Below is a small trained network, with its code and all its weights. Each question gives an input and a target symbol and asks what happens when units are switched off, that is, made to give their printed mean instead of their output.

import numpy as np


def w(rows, s, z=0):
    codes = np.array(rows[::2]) - 128.0
    scale = np.full(codes.shape[1], s)
    scale[-1] = z or s
    return codes * scale


def f(y):
    return np.maximum(y, 0)


def softmax(a):
    e = np.exp(a - a.max(-1, keepdims=True))
    return e / e.sum(-1, keepdims=True)


def log_softmax(a):
    a = a - a.max(-1, keepdims=True)
    return a - np.log(np.exp(a).sum(-1, keepdims=True))


def net(x, mask):
    ids = ['αγδζθλμφψω'.index(c) for c in x.split()]
    T = len(ids)
    res = E[ids] + P[:T]
    q, k, v = (res @ M[0].T for M in (Q, K, V))
    z = softmax(np.where(np.tri(T) > 0, q @ k.T / 4**0.5, -1e9)) @ v
    res = res + np.where(mask[0], z, O[0][:, -1]) @ O[0][:, :-1]
    y = f(res @ A[0][:, :-1].T + A[0][:, -1])
    res = res + np.where(mask[1:25], y, B[0][:, -1]) @ B[0][:, :-1]
    return log_softmax(res[-1] @ U[:, :-1].T + U[:, -1])


Q, K, V, O, A, B = {}, {}, {}, {}, {}, {}
E = w([
[145,222,133],'α',
[131,96,7],'γ',
[53,10,225],'δ',
[195,125,105],'ζ',
[180,136,115],'θ',
[119,78,187],'λ',
[125,126,36],'μ',
[152,111,78],'φ',
[141,124,58],'ψ',
[132,146,67],'ω',
],0.013)
P = w([
[185,121,149],'0',
[161,47,125],'1',
[132,157,73],'2',
[157,78,147],'3',
[69,171,215],'4',
[133,146,65],'5',
[128,71,137],'6',
[158,38,149],'7',
[140,155,81],'8',
[123,87,148],'9',
[114,2,88],'10',
],0.013)
Q[0] = w([
[234,119,193],'h1',
[3,185,172],'h1',
[71,152,119],'h1',
[203,35,137],'h1',
],0.0061)
K[0] = w([
[177,115,129],'h1',
[80,81,108],'h1',
[121,126,110],'h1',
[252,187,131],'h1',
],0.011)
V[0] = w([
[173,158,254],'h1',
[86,27,31],'h1',
[125,217,155],'h1',
[27,130,126],'h1',
],0.0069)
O[0] = w([
[74,177,233,122],'h1',
[95,80,2,134],'h1',
[201,164,184,99],'h1',
[148,204,55,2],'h1',
],0.0086,0.004)
A[0] = w([
[172,203,141,37],'n1',
[163,133,236,155],'n2',
[100,112,86,188],'n3',
[135,93,115,73],'n4',
[162,232,100,102],'n5',
[89,44,41,109],'n6',
[151,96,189,56],'n7',
[118,150,151,65],'n8',
[231,148,82,68],'n9',
[28,198,115,155],'n10',
[150,208,110,122],'n11',
[103,86,150,4],'n12',
[24,78,93,184],'n13',
[60,121,64,89],'n14',
[148,77,108,81],'n15',
[175,221,141,21],'n16',
[174,202,83,92],'n17',
[118,107,84,42],'n18',
[209,89,146,102],'n19',
[60,203,77,138],'n20',
[76,136,86,194],'n21',
[254,161,60,171],'n22',
[161,97,126,116],'n23',
[98,182,184,120],'n24',
],0.0092,0.0031)
B[0] = w([
[105,149,201,141],'n1',
[180,117,74,206],'n2',
[143,161,139,185],'n3',
[120,139,79,159],'n4',
[152,52,230,149],'n5',
[142,179,95,255],'n6',
[179,195,122,174],'n7',
[118,138,99,133],'n8',
[31,91,75,172],'n9',
[184,181,76,144],'n10',
[151,100,181,144],'n11',
[74,187,80,145],'n12',
[150,83,174,206],'n13',
[95,90,179,167],'n14',
[121,175,105,186],'n15',
[96,150,200,144],'n16',
[141,56,45,151],'n17',
[99,95,155,155],'n18',
[113,140,114,197],'n19',
[122,87,82,150],'n20',
[173,170,122,166],'n21',
[58,127,253,217],'n22',
[137,151,127,174],'n23',
[97,93,46,151],'n24',
],0.015,0.0071)
U = w([
[103,203,153,167],'α',
[137,93,136,114],'γ',
[181,122,91,134],'δ',
[98,89,109,187],'ζ',
[125,248,165,53],'θ',
[204,122,141,44],'λ',
[191,136,151,253],'μ',
[123,131,153,111],'φ',
[148,37,183,157],'ψ',
[187,157,189,160],'ω',
],0.014,0.002)

Each question gives the input, a string of symbols that net reads in full, and the target symbol t.
The units are the heads (4 rows each of Q, K, V and O) and the neurons (one row each of A and B). Each row of codes is followed by its name. A weight is (code - 128) times the scale printed after its matrix; where a second scale follows, it is the last column's (O, A, B and U).
mask holds one flag per unit, heads first, then neurons. A switched-off unit (its flag False) gives its mean, the last column of its rows in O or B, instead of its output. The means were averaged over made-up inputs and are rounded, as every weight is.
A unit's drop is (log p(t) with every unit on - log p(t) with that unit switched off) / (log p(t) with every unit on - log p(t) with every unit switched off).
The circuit of an input: a set's keep is (log p(t) with only the set's units on - log p(t) with every unit switched off) / (log p(t) with every unit on - log p(t) with every unit switched off). Starting from the 12 units with the biggest drops (on a tie, the unit counted first), units are removed one at a time, each time the one whose removal leaves the highest keep (on an exact tie, the one counted first), for as long as the keep stays at least 0.8.
units of the circuit, in order: the units of the circuit, biggest drop first
most important unit: the unit with the biggest drop
top k neurons: the k neurons with the biggest drops, biggest first
drop when u is switched off: that unit's drop, to one decimal
input ψ ζ θ λ γ ψ, target ζ: units of the circuit, in order : (h1, n9)
input ψ α ζ ω γ ζ γ ζ γ, target ζ: units of the circuit, in order : (n9, h1)
input μ α ζ γ ζ α ζ γ ψ, target ζ: most important unit : n9
input φ ζ μ γ μ δ ζ ζ φ, target ζ: units of the circuit, in order : (h1, n9)
input ζ δ γ α γ, target δ: units of the circuit, in order : (h1, n22)
input λ θ μ ω α ω, target ψ: top 2 neurons : (n5, n22)
input ζ ζ ζ ζ λ ψ ψ θ δ ψ θ, target δ: units of the circuit, in order : (n22, n6)
input ψ α ζ α λ, target δ: top 2 neurons : (n2, n24)
input γ ζ θ, target ζ: top 3 neurons : (n9, n17, n7)
input ζ δ ζ ζ α, target δ: top 3 neurons : (n10, n20, n22)
input α δ ζ, target ψ: top 2 neurons : (n6, n5)
input α ψ γ α α ψ ζ ζ ψ, target ψ: top 2 neurons : (n22, n5)
input γ γ δ θ ω ω, target ζ: top 4 neurons : (n9, n6, n17, n20)
input ζ α ζ, target ψ: most important unit : n6
input ζ α ω ζ δ, target δ: top 2 neurons : (n2, n24)
input ζ γ α γ φ γ α α θ, target ψ: drop when n22 is switched off : 0.2
input ζ γ ω, target ζ: drop when h1 is switched off : 0.7
input ζ ζ α μ ζ α, target ψ: drop when n5 is switched off : 0.2
